Look-ups in named tables: a row name and a column name give one cell, copied from the table.

gutidu =
|  | pobofu | nobe | tel |
|---|---|---|---|
| did | 35 | 5 | 0 |
| kolare | 23 | 52 | 38 |
| kolaval | 17 | 53 | 31 |
| bok | 44 | 40 | 36 |
| denen | 84 | 47 | 7 |
| gozotu | 46 | 36 | 47 |
| bod | 40 | 32 | 22 |
| vutap | 26 | 41 | 38 |
| salug | 36 | 53 | 23 |

What is the nobe of bok in gutidu?
40
What is the pobofu of gozotu in gutidu?
46
What is the pobofu of bod in gutidu?
40
What is the nobe of gozotu in gutidu?
36
What is the tel of bok in gutidu?
36
What is the tel of denen in gutidu?
7

kurono:
	pomub	lupeke
pebo	-622	56
butusu	181	67
pufegom	598	262
dudif	-457	144
nuda	-77	-42
gonap	-707	145
tol	500	49
rolarov	680	164
bopita	155	-27
kuge	-773	277
buvobi	-41	523
dafab	581	93
lekizi	671	431

dudif, lupeke => 144
gonap, pomub => -707
butusu, pomub => 181
rolarov, pomub => 680
kuge, lupeke => 277
buvobi, pomub => -41
lekizi, pomub => 671
pebo, lupeke => 56

Table vofof
         nof  tasomu  lod  pupavid  serikip  bif
zug       65     190   19       85       99    4
zaf       63     218   21      209        0  115
teda     238      14  102       42      185   89
lukodef  241      59   73       49      126  172

zug, lod => 19
lukodef, bif => 172
teda, tasomu => 14
teda, pupavid => 42
zaf, lod => 21
zug, nof => 65
zaf, bif => 115
teda, serikip => 185
zug, bif => 4
teda, bif => 89
lukodef, serikip => 126
zug, tasomu => 190
teda, nof => 238
teda, lod => 102
zaf, serikip => 0
lukodef, lod => 73
zug, serikip => 99
zaf, nof => 63

bakosit =
	munavis	bupi	timavi
geg	192	180	178
fotema	9	139	189
turumo	164	155	177
rak	126	167	180
mozogon	54	177	177
kimosif	127	146	202

kimosif, bupi: 146
fotema, timavi: 189
rak, timavi: 180
mozogon, munavis: 54
geg, timavi: 178
mozogon, bupi: 177
kimosif, munavis: 127
turumo, timavi: 177
turumo, bupi: 155
mozogon, timavi: 177
fotema, munavis: 9
fotema, bupi: 139
turumo, munavis: 164
geg, bupi: 180
rak, bupi: 167
rak, munavis: 126

vobi.csv
,kazusi,derarok,zaruf,pafuge,tul,dud,fod
duz,204,173,191,139,109,142,108
rez,165,57,175,63,124,97,102
lof,80,109,93,149,183,146,184
bufiz,120,228,112,224,168,191,189

What is the derarok of duz in vobi? 173
What is the zaruf of duz in vobi? 191
What is the dud of duz in vobi? 142
What is the pafuge of lof in vobi? 149
What is the zaruf of lof in vobi? 93
What is the tul of rez in vobi? 124
What is the kazusi of duz in vobi? 204
What is the pafuge of bufiz in vobi? 224
Row with the largest dud: bufiz

bofine =
         zutob    kab  nivoz   ribe
zuverip  48882  47893  52409  52180
miv      62425  53956  35562  47656
lelot    67027  19302  36313  77330
mavuk    80811   9810  22168  86013
pev      46278  41574  56535  57444
rerom    62591  53035  35538  48445
fomobe   64454  50595  33760  50606

What is the nivoz of lelot in bofine?
36313
What is the ribe of fomobe in bofine?
50606
What is the zutob of zuverip in bofine?
48882
What is the ribe of miv in bofine?
47656
What is the kab of zuverip in bofine?
47893
What is the kab of lelot in bofine?
19302
What is the zutob of pev in bofine?
46278
Row with the largest kab: miv

ton:
fields: rimidaz, faris, giboz
kotedir: [-80, 0, -22]
nov: [46, -62, -20]
rumadob: [-38, -17, -21]
vadabu: [74, -49, -23]
zuvote: [96, -49, -25]
vuz: [-65, -7, -22]
fep: [33, -49, -19]
fabonof: [3, -29, -21]
kipir: [-55, -13, -21]
tevekev: [-59, -6, -21]
gulu: [-39, -15, -22]

What is the faris of gulu in ton? -15
What is the rimidaz of gulu in ton? -39
What is the giboz of fabonof in ton? -21
What is the rimidaz of fep in ton? 33
What is the giboz of zuvote in ton? -25
What is the faris of zuvote in ton? -49
What is the faris of vuz in ton? -7
What is the rimidaz of kipir in ton? -55
Row with the largest faris: kotedir

Table gidofar
fields: roz, nebor, vususod, ramo
zuz: [0.703, 0.708, 0.476, 0.288]
revo: [0.669, 0.668, 0.254, 0.555]
repob: [0.521, 0.507, 0.043, 0.858]
vegevi: [0.597, 0.589, 0.078, 0.781]
kup: [0.579, 0.560, 0.064, 0.811]
punalem: [0.599, 0.589, 0.078, 0.782]
goz: [0.418, 0.399, 0.041, 0.918]
guk: [0.501, 0.493, 0.040, 0.873]
dibunag: [0.475, 0.455, 0.040, 0.891]
zunofeg: [0.702, 0.710, 0.480, 0.294]
zasiva: [0.673, 0.671, 0.273, 0.530]
rer: [0.669, 0.661, 0.209, 0.603]

ramo of zunofeg: 0.294
nebor of vegevi: 0.589
vususod of zasiva: 0.273
nebor of repob: 0.507
ramo of punalem: 0.782
nebor of punalem: 0.589
ramo of kup: 0.811
ramo of zasiva: 0.530
ramo of dibunag: 0.891
roz of zuz: 0.703
nebor of dibunag: 0.455
nebor of rer: 0.661
vususod of vegevi: 0.078
ramo of revo: 0.555

zuv =
|  | kun | guk | sino | resamel | fad | fikano | kiz | ret | beros |
|---|---|---|---|---|---|---|---|---|---|
| bodoge | 66.60 | 12.95 | 27.08 | 57.92 | 63.85 | 53.31 | 65.15 | 62.05 | 68.46 |
| duvu | 60.58 | 21.38 | 31.31 | 53.71 | 60.25 | 52.18 | 54.95 | 56.28 | 62.08 |
| sebi | 56.16 | 29.68 | 36.35 | 49.21 | 53.36 | 49.34 | 39.69 | 50.14 | 60.67 |
| kelama | 53.33 | 33.67 | 39.98 | 46.97 | 52.10 | 49.16 | 30.90 | 46.83 | 57.33 |
| botefeg | 79.78 | 13.67 | 58.18 | 61.27 | 78.84 | 63.09 | 3.86 | 60.90 | 70.47 |

What is the resamel of duvu in zuv?
53.71
What is the guk of duvu in zuv?
21.38
What is the fad of botefeg in zuv?
78.84
What is the fikano of bodoge in zuv?
53.31
What is the sino of bodoge in zuv?
27.08
What is the kiz of bodoge in zuv?
65.15
What is the sino of kelama in zuv?
39.98
What is the fad of bodoge in zuv?
63.85
What is the kiz of duvu in zuv?
54.95
What is the kun of kelama in zuv?
53.33
What is the sino of botefeg in zuv?
58.18
What is the fad of kelama in zuv?
52.10
What is the kun of duvu in zuv?
60.58
What is the beros of botefeg in zuv?
70.47

